Below is a small trained network, with its code and all its weights. Each question gives an input and a class and asks what happens when units are switched off, that is, made to give their printed mean instead of their output.

import numpy as np


def w(rows, s, z=0):
    codes = np.array(rows[::2]) - 128.0
    scale = np.full(codes.shape[1], s)
    scale[-1] = z or s
    return codes * scale


def f(y):
    return y / 2 * (1 + np.tanh(0.7978845608 * (y + 0.044715 * y**3)))


def log_softmax(a):
    a = a - a.max(-1, keepdims=True)
    return a - np.log(np.exp(a).sum(-1, keepdims=True))


def net(x, mask):
    res = np.array(x, float).reshape(1, 7) / 4 @ E
    y = f(res @ A[0][:, :-1].T + A[0][:, -1])
    res = res + np.where(mask, y, B[0][:, -1]) @ B[0][:, :-1]
    return log_softmax(res[-1] @ U[:, :-1].T + U[:, -1])


A, B = {}, {}
E = w([
[246,137,36,172],'x0',
[125,125,128,130],'x1',
[46,126,11,128],'x2',
[128,121,133,140],'x3',
[128,123,130,137],'x4',
[98,255,142,188],'x5',
[126,124,132,142],'x6',
],0.0093)
A[0] = w([
[53,106,148,81,121],'n1',
[166,122,103,175,136],'n2',
[95,162,250,114,136],'n3',
[61,90,138,104,70],'n4',
[80,152,217,149,149],'n5',
[79,142,107,120,92],'n6',
[146,82,73,113,118],'n7',
[231,106,215,113,150],'n8',
[129,230,92,174,148],'n9',
[47,135,67,143,205],'n10',
[139,86,55,105,113],'n11',
[131,112,92,143,116],'n12',
[156,68,151,77,145],'n13',
[194,134,148,115,149],'n14',
[28,85,177,64,147],'n15',
[44,70,125,80,1],'n16',
[142,99,41,134,107],'n17',
[145,51,151,89,148],'n18',
[131,183,237,157,151],'n19',
[189,108,177,120,115],'n20',
[103,185,172,107,135],'n21',
[189,135,182,110,181],'n22',
[87,157,80,104,145],'n23',
[116,163,167,138,135],'n24',
[51,136,77,149,166],'n25',
[137,112,88,124,102],'n26',
[151,129,123,77,134],'n27',
],0.013,0.011)
B[0] = w([
[92,179,118,231,196],'n1',
[123,173,160,113,169],'n2',
[159,60,120,3,233],'n3',
[157,195,191,161,162],'n4',
[132,59,35,35,215],'n5',
[87,106,88,170,147],'n6',
[177,127,132,58,169],'n7',
[73,192,148,248,241],'n8',
[25,155,117,207,220],'n9',
[195,154,179,102,244],'n10',
[184,111,130,66,178],'n11',
[166,136,146,102,142],'n12',
[109,234,129,181,192],'n13',
[47,170,157,143,178],'n14',
[55,182,134,244,249],'n15',
[240,157,174,128,163],'n16',
[230,93,176,104,181],'n17',
[113,164,167,188,199],'n18',
[115,61,85,74,231],'n19',
[115,174,165,177,177],'n20',
[112,74,100,126,178],'n21',
[102,137,45,129,210],'n22',
[162,182,101,164,181],'n23',
[147,92,97,107,164],'n24',
[146,165,162,138,215],'n25',
[161,127,131,123,140],'n26',
[140,178,118,97,141],'n27',
],0.0065,0.012)
U = w([
[24,127,113,197,250],'0',
[140,178,167,191,60],'1',
[166,11,102,50,198],'2',
],0.012,0.0002)

Each question gives the input, the list of numbers given to net, and the class t.
The units are the neurons (one row each of A and B). Each row of codes is followed by its name. A weight is (code - 128) times the scale printed after its matrix; where a second scale follows, it is the last column's (A, B and U).
mask holds one flag per neuron, in row order. A switched-off neuron (its flag False) gives its mean, the last column of its row in B, instead of its output. The means were averaged over made-up inputs and are rounded, as every weight is.
A unit's drop is (log p(t) with every unit on - log p(t) with that unit switched off) / (log p(t) with every unit on - log p(t) with every unit switched off).
The circuit of an input: a set's keep is (log p(t) with only the set's units on - log p(t) with every unit switched off) / (log p(t) with every unit on - log p(t) with every unit switched off). Starting from the 12 units with the biggest drops (on a tie, the unit counted first), units are removed one at a time, each time the one whose removal leaves the highest keep (on an exact tie, the one counted first), for as long as the keep stays at least 0.8.
units of the circuit, in order: the units of the circuit, biggest drop first
top k neurons: the k neurons with the biggest drops, biggest first
drop of u: that unit's drop, to one decimal
input [3,8,7,-4,2,7,6], class 1: units of the circuit, in order -> [n10]
input [-5,-3,1,4,7,-5,4], class 1: units of the circuit, in order -> [n16; n4]
input [-2,-1,2,5,-2,-2,7], class 1: units of the circuit, in order -> [n9; n19]
input [5,-3,-1,-7,-7,3,-3], class 0: units of the circuit, in order -> [n9; n10]
input [1,-5,-8,-3,-6,7,7], class 0: top 2 neurons -> [n8; n9]
input [1,1,-2,-3,-1,4,6], class 0: top 2 neurons -> [n9; n17]
input [8,-3,0,-5,-5,6,4], class 0: top 3 neurons -> [n9; n10; n16]
input [-4,-2,2,-8,1,-4,4], class 1: top 2 neurons -> [n16; n9]
input [-8,4,4,6,-6,0,5], class 1: top 4 neurons -> [n16; n10; n4; n9]
input [1,0,7,7,-2,-4,-5], class 2: drop of n8 -> 0.2
input [5,-3,-3,5,-7,5,-3], class 0: drop of n9 -> 0.1
input [0,8,-7,-1,-8,-2,8], class 0: drop of n10 -> 0.1
